Here is a tiny trained network, its code and every weight. The questions are about switching its units off for an input and a class, where a switched-off unit gives its printed mean instead of its output.

import numpy as np


def w(rows, s, z=0):
    codes = np.array(rows[::2]) - 128.0
    scale = np.full(codes.shape[1], s)
    scale[-1] = z or s
    return codes * scale


def norm(h):
    return h / np.sqrt((h * h).mean(-1, keepdims=True) + 1e-5)


def f(y):
    return y / 2 * (1 + np.tanh(0.7978845608 * (y + 0.044715 * y**3)))


def log_softmax(a):
    a = a - a.max(-1, keepdims=True)
    return a - np.log(np.exp(a).sum(-1, keepdims=True))


def net(x, mask):
    res = np.array(x, float).reshape(1, 5) / 4 @ E
    u = 0
    for l in range(4):
        y = f(norm(res) @ A[l][:, :-1].T + A[l][:, -1])
        res = res + np.where(mask[u : u + 3], y, B[l][:, -1]) @ B[l][:, :-1]
        u += 3
    return log_softmax(norm(res)[-1] @ U[:, :-1].T + U[:, -1])


A, B = {}, {}
E = w([
[132,93,133,162,149,131,129,122,185,97],'x0',
[132,188,254,157,176,71,155,170,139,164],'x1',
[141,106,105,142,137,104,239,106,122,168],'x2',
[183,132,130,24,251,145,98,96,102,86],'x3',
[171,47,193,147,147,227,168,156,96,133],'x4',
],0.0075)
A[0] = w([
[114,170,163,99,149,177,18,159,186,136,173],'L0N1',
[105,175,156,150,100,191,24,225,131,38,3],'L0N2',
[107,117,108,142,170,114,254,65,126,176,76],'L0N3',
],0.0057,0.0032)
B[0] = w([
[109,80,130,80,122,65,254,95,112,171,253],'L0N1',
[45,63,194,66,22,113,230,185,74,126,212],'L0N2',
[19,67,185,91,60,90,194,63,90,94,197],'L0N3',
],0.0089,0.003)
A[1] = w([
[18,56,37,121,91,176,96,126,59,17,96],'L1N1',
[112,137,102,240,4,103,135,197,162,127,2],'L1N2',
[194,120,32,183,55,216,194,189,112,128,112],'L1N3',
],0.0042,0.0019)
B[1] = w([
[219,90,126,161,109,70,181,176,129,147,253],'L1N1',
[141,157,140,5,161,187,48,55,149,115,212],'L1N2',
[165,187,135,141,121,145,69,135,95,85,185],'L1N3',
],0.012,0.0033)
A[2] = w([
[102,177,176,192,3,187,118,115,153,139,49],'L2N1',
[129,95,190,183,144,245,135,173,37,91,4],'L2N2',
[95,171,189,129,143,74,123,141,152,132,127],'L2N3',
],0.0071,0.0022)
B[2] = w([
[136,221,167,62,253,100,215,149,223,142,231],'L2N1',
[37,115,55,163,202,81,48,92,100,159,254],'L2N2',
[159,44,58,176,105,225,96,192,85,127,207],'L2N3',
],0.011,0.0035)
A[3] = w([
[68,65,155,53,188,180,164,49,81,76,255],'L3N1',
[29,96,80,134,131,25,57,113,122,148,220],'L3N2',
[81,143,253,212,187,183,146,200,104,175,98],'L3N3',
],0.0072,0.0018)
B[3] = w([
[94,184,146,93,105,124,157,154,183,155,254],'L3N1',
[71,108,194,253,118,179,75,115,154,138,208],'L3N2',
[201,129,86,141,76,121,81,99,93,73,216],'L3N3',
],0.011,0.0068)
U = w([
[154,241,142,26,196,148,125,110,210,133,241],'0',
[68,98,187,110,31,113,205,140,126,142,1],'1',
[76,148,108,205,171,142,53,99,144,141,97],'2',
[250,125,75,145,98,149,95,133,79,82,166],'3',
],0.011,0.00085)

Each question gives the input, the list of numbers given to net, and the class t.
The units are the neurons (one row each of A and B). Each row of codes is followed by its name. A weight is (code - 128) times the scale printed after its matrix; where a second scale follows, it is the last column's (A, B and U).
mask holds one flag per neuron, layer by layer. A switched-off neuron (its flag False) gives its mean, the last column of its row in B, instead of its output. The means were averaged over made-up inputs and are rounded, as every weight is.
A unit's drop is (log p(t) with every unit on - log p(t) with that unit switched off) / (log p(t) with every unit on - log p(t) with every unit switched off).
The circuit of an input: a set's keep is (log p(t) with only the set's units on - log p(t) with every unit switched off) / (log p(t) with every unit on - log p(t) with every unit switched off). Starting from all 12 units, units are removed one at a time, each time the one whose removal leaves the highest keep (on an exact tie, the one counted first), for as long as the keep stays at least 0.8.
units of the circuit, in order: the units of the circuit, biggest drop first
unit that matters most: the unit with the biggest drop
k most important neurons: the k neurons with the biggest drops, biggest first
top k neurons in layer l: the k neurons of layer l with the biggest drops, biggest first
input [6,6,3,2,6], class 2: units of the circuit, in order -> L2N2, L0N1
input [-4,-6,-2,0,-4], class 3: 2 most important neurons -> L1N1, L2N2
input [0,8,5,-3,-4], class 3: 3 most important neurons -> L2N3, L3N3, L2N2
input [1,-8,8,6,-4], class 1: units of the circuit, in order -> L0N3, L1N2
input [6,-8,6,4,8], class 2: 2 most important neurons -> L2N2, L0N1
input [-2,8,-8,5,-5], class 1: top 2 neurons in layer 2 -> L2N2, L2N1
input [2,8,-5,3,-4], class 3: unit that matters most -> L2N3
input [5,1,-5,-6,-1], class 0: 3 most important neurons -> L2N1, L1N2, L0N3
input [-6,6,6,-6,1], class 0: 3 most important neurons -> L2N1, L0N1, L1N1
input [-3,6,-1,-3,-5], class 3: units of the circuit, in order -> L2N3, L3N3
input [5,-8,7,-4,5], class 3: 2 most important neurons -> L1N1, L0N2
input [8,8,7,4,1], class 3: units of the circuit, in order -> L3N3, L2N3
input [7,7,1,-8,2], class 0: units of the circuit, in order -> L2N1, L1N2
input [8,3,2,-8,-8], class 0: 3 most important neurons -> L2N1, L2N2, L0N1
input [8,-8,3,-3,-5], class 3: units of the circuit, in order -> L1N1, L3N1
input [-1,7,4,-2,1], class 3: units of the circuit, in order -> L3N3
input [-6,-3,6,0,-8], class 2: 3 most important neurons -> L3N2, L0N2, L0N1
input [-8,-3,6,-7,-6], class 0: units of the circuit, in order -> L2N1, L0N1, L1N2
input [6,7,-3,5,-5], class 3: 3 most important neurons -> L2N3, L1N2, L2N2
input [-2,-4,8,6,-6], class 1: top 2 neurons in layer 2 -> L2N1, L2N2
input [-4,4,-2,4,-6], class 2: unit that matters most -> L2N1
input [-2,-7,6,-8,5], class 0: 4 most important neurons -> L2N1, L1N3, L1N2, L0N1
input [-5,2,5,-5,3], class 0: top 2 neurons in layer 0 -> L0N1, L0N2
input [0,-8,6,-1,-1], class 3: top 2 neurons in layer 2 -> L2N2, L2N1
